Here is a tiny trained network, its code and every weight. The questions are about switching its units off for an input and a class, where a switched-off unit gives its printed mean instead of its output.

import numpy as np


def w(rows, s, z=0):
    codes = np.array(rows[::2]) - 128.0
    scale = np.full(codes.shape[1], s)
    scale[-1] = z or s
    return codes * scale


def norm(h):
    return h / np.sqrt((h * h).mean(-1, keepdims=True) + 1e-5)


def f(y):
    return y / 2 * (1 + np.tanh(0.7978845608 * (y + 0.044715 * y**3)))


def log_softmax(a):
    a = a - a.max(-1, keepdims=True)
    return a - np.log(np.exp(a).sum(-1, keepdims=True))


def net(x, mask):
    res = np.array(x, float).reshape(1, 3) / 4 @ E
    u = 0
    for l in range(2):
        y = f(norm(res) @ A[l][:, :-1].T + A[l][:, -1])
        res = res + np.where(mask[u : u + 10], y, B[l][:, -1]) @ B[l][:, :-1]
        u += 10
    return log_softmax(norm(res)[-1] @ U[:, :-1].T + U[:, -1])


A, B = {}, {}
E = w([
[31,36,26,73,81,139,221,185,106,203],'x0',
[81,147,194,52,211,7,228,191,207,106],'x1',
[16,243,193,193,33,84,133,205,10,120],'x2',
],0.014)
A[0] = w([
[114,138,137,85,244,113,173,107,144,161,56],'L0N1',
[162,87,114,112,133,115,147,137,182,104,54],'L0N2',
[90,85,95,109,107,135,159,149,140,160,2],'L0N3',
[103,160,149,91,143,128,150,111,60,118,87],'L0N4',
[184,73,86,144,113,88,151,132,157,58,103],'L0N5',
[163,146,133,142,114,130,133,124,120,186,235],'L0N6',
[115,149,147,155,96,76,139,174,104,87,181],'L0N7',
[168,137,182,117,134,125,96,110,164,117,23],'L0N8',
[101,141,150,86,98,111,125,130,102,91,37],'L0N9',
[154,110,59,121,140,206,74,87,83,147,52],'L0N10',
],0.011,0.0046)
B[0] = w([
[152,80,102,182,4,149,70,127,177,72,213],'L0N1',
[69,166,161,132,151,153,136,129,141,184,171],'L0N2',
[109,166,98,111,181,137,112,109,90,41,186],'L0N3',
[104,129,135,135,131,151,113,124,161,146,160],'L0N4',
[84,162,159,124,149,137,109,143,128,195,165],'L0N5',
[106,141,97,156,128,131,104,134,151,108,191],'L0N6',
[71,148,115,139,126,167,72,124,181,123,254],'L0N7',
[91,143,78,98,167,135,140,125,81,71,171],'L0N8',
[117,125,148,120,129,148,120,120,153,169,144],'L0N9',
[112,111,117,159,58,135,89,137,182,87,254],'L0N10',
],0.023,0.0067)
A[1] = w([
[86,150,118,128,144,110,120,151,188,78,239],'L1N1',
[172,66,90,96,178,157,133,90,197,139,74],'L1N2',
[161,85,116,84,188,102,128,114,225,139,30],'L1N3',
[224,190,227,141,190,72,111,102,150,67,76],'L1N4',
[72,45,28,81,120,92,227,176,108,158,33],'L1N5',
[105,131,186,101,139,5,193,192,233,70,3],'L1N6',
[144,137,98,111,175,119,147,112,82,82,108],'L1N7',
[158,96,131,110,170,154,142,103,175,164,102],'L1N8',
[74,195,196,158,93,51,168,189,79,141,74],'L1N9',
[86,131,140,122,124,111,115,145,203,97,160],'L1N10',
],0.028,0.0046)
B[1] = w([
[144,107,143,87,153,107,166,125,134,140,254],'L1N1',
[54,187,160,155,93,129,112,169,119,144,166],'L1N2',
[82,155,170,111,121,99,137,171,170,158,155],'L1N3',
[117,130,62,69,224,157,123,77,92,64,168],'L1N4',
[168,147,100,89,231,146,102,58,100,52,173],'L1N5',
[148,96,73,231,5,199,41,104,131,120,187],'L1N6',
[179,108,147,127,124,89,166,127,107,141,142],'L1N7',
[114,132,166,142,135,120,145,161,140,171,139],'L1N8',
[66,166,177,113,132,108,134,182,176,163,169],'L1N9',
[158,135,138,118,153,110,158,132,87,141,242],'L1N10',
],0.023,0.031)
U = w([
[29,193,202,104,127,125,126,189,159,172,158],'0',
[136,138,92,64,209,154,117,72,86,43,169],'1',
[164,77,94,193,7,190,64,108,146,112,197],'2',
[209,67,163,86,135,56,232,133,94,155,201],'3',
[136,86,100,181,154,72,150,121,137,155,3],'4',
[135,87,98,204,159,62,154,114,131,158,2],'5',
[134,83,104,191,156,88,172,113,140,155,3],'6',
],0.018,0.0063)

Each question gives the input, the list of numbers given to net, and the class t.
The units are the neurons (one row each of A and B). Each row of codes is followed by its name. A weight is (code - 128) times the scale printed after its matrix; where a second scale follows, it is the last column's (A, B and U).
mask holds one flag per neuron, layer by layer. A switched-off neuron (its flag False) gives its mean, the last column of its row in B, instead of its output. The means were averaged over made-up inputs and are rounded, as every weight is.
A unit's drop is (log p(t) with every unit on - log p(t) with that unit switched off) / (log p(t) with every unit on - log p(t) with every unit switched off).
The circuit of an input: a set's keep is (log p(t) with only the set's units on - log p(t) with every unit switched off) / (log p(t) with every unit on - log p(t) with every unit switched off). Starting from the 12 units with the biggest drops (on a tie, the unit counted first), units are removed one at a time, each time the one whose removal leaves the highest keep (on an exact tie, the one counted first), for as long as the keep stays at least 0.8.
units of the circuit, in order: the units of the circuit, biggest drop first
top k neurons: the k neurons with the biggest drops, biggest first
top k neurons in layer l: the k neurons of layer l with the biggest drops, biggest first
drop when u is switched off: that unit's drop, to one decimal
input [2,-3,-1], class 3: top 3 neurons in layer 1 : L1N6, L1N5, L1N4
input [-5,6,-3], class 2: units of the circuit, in order : L1N6
input [-5,-5,-5], class 0: top 4 neurons in layer 1 : L1N2, L1N6, L1N5, L1N4
input [0,3,-3], class 3: top 2 neurons : L0N1, L1N6
input [-2,5,-5], class 0: top 3 neurons : L1N3, L0N10, L1N2
input [-6,-4,6], class 0: top 4 neurons : L1N5, L1N9, L0N3, L1N6
input [-4,5,4], class 2: top 2 neurons : L1N6, L0N3
input [0,3,2], class 3: top 2 neurons : L0N7, L1N10
input [1,-7,-6], class 2: top 2 neurons : L0N10, L1N9
input [7,-7,-1], class 1: top 4 neurons : L1N6, L0N1, L1N5, L0N7
input [-2,4,-3], class 2: top 3 neurons : L0N7, L1N6, L0N3
input [8,-8,3], class 1: top 4 neurons : L1N6, L1N5, L0N1, L0N7
input [7,7,3], class 1: top 2 neurons : L1N5, L0N10
input [0,5,3], class 2: top neuron : L1N6
input [7,7,4], class 1: top 2 neurons in layer 0 : L0N10, L0N3
input [3,3,-2], class 3: top 2 neurons : L0N1, L0N3
input [7,3,6], class 1: top 2 neurons in layer 1 : L1N5, L1N2
input [3,-5,-1], class 2: top 2 neurons in layer 1 : L1N5, L1N4
input [-8,-3,-8], class 0: top 2 neurons in layer 1 : L1N2, L1N3
input [-2,1,3], class 3: top neuron : L0N7
input [-2,-3,-1], class 3: top 2 neurons in layer 0 : L0N1, L0N10
input [-5,6,-2], class 2: top 2 neurons in layer 1 : L1N6, L1N5
input [-5,8,-6], class 2: drop when L1N6 is switched off : 1.5
input [-3,8,-5], class 2: drop when L1N6 is switched off : 1.2
input [0,0,-2], class 3: drop when L1N2 is switched off : 0.1
input [-1,-1,-2], class 3: drop when L0N3 is switched off : 0.0
input [3,-3,1], class 3: top neuron in layer 0 : L0N10
